Here is a tiny trained network, its code and every weight. The questions are about switching its units off for an input and a target symbol, where a switched-off unit gives its printed mean instead of its output.

import numpy as np


def w(rows, s, z=0):
    codes = np.array(rows[::2]) - 128.0
    scale = np.full(codes.shape[1], s)
    scale[-1] = z or s
    return codes * scale


def norm(h):
    return h / np.sqrt((h * h).mean(-1, keepdims=True) + 1e-5)


def f(y):
    return y / 2 * (1 + np.tanh(0.7978845608 * (y + 0.044715 * y**3)))


def softmax(a):
    e = np.exp(a - a.max(-1, keepdims=True))
    return e / e.sum(-1, keepdims=True)


def log_softmax(a):
    a = a - a.max(-1, keepdims=True)
    return a - np.log(np.exp(a).sum(-1, keepdims=True))


def net(x, mask):
    ids = ['ΓΔΛΩαβεζηστψ'.index(c) for c in x.split()]
    T = len(ids)
    res = E[ids] + P[:T]
    r = norm(res)
    for j in range(2):
        rows = slice(3 * j, 3 * j + 3)
        q, k, v = (r @ M[0][rows].T for M in (Q, K, V))
        z = softmax(np.where(np.tri(T) > 0, q @ k.T / 3**0.5, -1e9)) @ v
        o = O[0][rows]
        res = res + np.where(mask[j], z, o[:, -1]) @ o[:, :-1]
    y = f(norm(res) @ A[0][:, :-1].T + A[0][:, -1])
    res = res + np.where(mask[2:6], y, B[0][:, -1]) @ B[0][:, :-1]
    return log_softmax(norm(res)[-1] @ U[:, :-1].T + U[:, -1])


Q, K, V, O, A, B = {}, {}, {}, {}, {}, {}
E = w([
[112,72,168,94,41],'Γ',
[95,135,141,61,211],'Δ',
[42,171,177,131,110],'Λ',
[183,162,4,194,150],'Ω',
[158,128,107,250,105],'α',
[246,68,101,195,90],'β',
[116,95,134,93,86],'ε',
[104,170,121,173,89],'ζ',
[131,100,115,95,59],'η',
[170,172,212,104,149],'σ',
[124,185,217,167,201],'τ',
[123,5,179,163,207],'ψ',
],0.017)
P = w([
[76,72,110,83,119],'0',
[128,90,251,253,36],'1',
[136,110,229,246,47],'2',
[150,137,202,234,85],'3',
[175,150,163,243,99],'4',
[188,160,145,238,116],'5',
[188,177,120,246,147],'6',
],0.0062)
Q[0] = w([
[115,4,48,91,98],'head 0',
[167,146,154,130,178],'head 0',
[73,96,147,105,99],'head 0',
[147,115,84,89,98],'head 1',
[81,154,103,54,57],'head 1',
[55,81,157,95,65],'head 1',
],0.036)
K[0] = w([
[124,5,85,95,120],'head 0',
[138,140,129,199,152],'head 0',
[61,98,152,93,116],'head 0',
[125,139,92,67,95],'head 1',
[75,182,137,75,67],'head 1',
[54,87,118,105,75],'head 1',
],0.031)
V[0] = w([
[237,2,122,104,148],'head 0',
[62,111,31,121,77],'head 0',
[228,175,119,75,49],'head 0',
[163,175,109,172,152],'head 1',
[114,232,117,116,55],'head 1',
[221,132,189,141,50],'head 1',
],0.027)
O[0] = w([
[72,164,195,252,163,88],'head 0',
[192,48,122,139,68,30],'head 0',
[128,206,175,133,55,106],'head 0',
[142,114,126,189,164,139],'head 1',
[218,144,128,115,198,90],'head 1',
[192,149,74,147,51,249],'head 1',
],0.025,0.014)
A[0] = w([
[110,10,106,94,171,2],'neuron 0',
[101,6,146,206,168,76],'neuron 1',
[118,132,218,155,53,138],'neuron 2',
[43,213,190,153,141,117],'neuron 3',
],0.024,0.0052)
B[0] = w([
[188,183,101,210,14,173],'neuron 0',
[206,117,110,174,252,191],'neuron 1',
[92,112,94,103,230,232],'neuron 2',
[161,68,149,44,54,250],'neuron 3',
],0.024,0.012)
U = w([
[22,83,99,76,63,133],'Γ',
[167,38,152,120,88,228],'Δ',
[208,35,55,71,104,15],'Λ',
[191,83,77,198,198,6],'Ω',
[148,86,211,56,156,152],'α',
[89,157,103,203,87,141],'β',
[132,249,162,58,107,10],'ε',
[129,135,84,145,116,141],'ζ',
[198,146,223,102,184,60],'η',
[104,199,55,102,200,206],'σ',
[140,133,121,125,109,107],'τ',
[74,13,129,135,184,212],'ψ',
],0.013,0.0024)

Each question gives the input, a string of symbols that net reads in full, and the target symbol t.
The units are the heads (3 rows each of Q, K, V and O) and the neurons (one row each of A and B). Each row of codes is followed by its name. A weight is (code - 128) times the scale printed after its matrix; where a second scale follows, it is the last column's (O, A, B and U).
mask holds one flag per unit, heads first, then neurons. A switched-off unit (its flag False) gives its mean, the last column of its rows in O or B, instead of its output. The means were averaged over made-up inputs and are rounded, as every weight is.
A unit's drop is (log p(t) with every unit on - log p(t) with that unit switched off) / (log p(t) with every unit on - log p(t) with every unit switched off).
The circuit of an input: a set's keep is (log p(t) with only the set's units on - log p(t) with every unit switched off) / (log p(t) with every unit on - log p(t) with every unit switched off). Starting from all 6 units, units are removed one at a time, each time the one whose removal leaves the highest keep (on an exact tie, the one counted first), for as long as the keep stays at least 0.8.
circuit, biggest first: the units of the circuit, biggest drop first
most important unit: the unit with the biggest drop
top k neurons: the k neurons with the biggest drops, biggest first
heads that matter: for each layer, one digit per head in row order, 1 if its drop is at least 0.15 and else 0, layers parted by /
drop when u is switched off: that unit's drop, to one decimal
input α α Δ, target Ω: most important unit -> head 1
input Γ ψ ψ Δ, target Γ: heads that matter -> 01
input ψ Γ Ω Ω ψ ε ε, target Ω: circuit, biggest first -> (head 0; head 1)
input ε ε η Γ, target ψ: circuit, biggest first -> (head 0; neuron 2; head 1)
input Γ η ζ τ σ, target σ: heads that matter -> 10
input ε Ω ζ Λ ε, target ψ: heads that matter -> 11
input Γ ζ η, target Γ: heads that matter -> 11
input ε Δ ζ σ, target ε: heads that matter -> 10
input ψ Γ Γ, target Ω: circuit, biggest first -> (head 0; neuron 1)
input Γ ζ ε Γ Δ ψ σ, target Γ: heads that matter -> 01
input β Γ ψ τ ψ Γ α, target Γ: heads that matter -> 01
input Ω Ω Λ Γ, target ε: circuit, biggest first -> (head 1; head 0)
input η ζ σ ψ ζ ε, target Δ: top 3 neurons -> (neuron 1; neuron 2; neuron 0)
input ζ Γ ε Γ β ζ η, target η: circuit, biggest first -> (head 1)
input ψ τ ζ η, target Ω: drop when head 1 is switched off -> 0.1
input Λ α ε η η ζ η, target α: drop when head 1 is switched off -> 1.0
input ζ σ Λ Δ, target ε: top 2 neurons -> (neuron 2; neuron 1)
input Λ Γ σ τ σ τ ζ, target σ: drop when head 1 is switched off -> 0.3
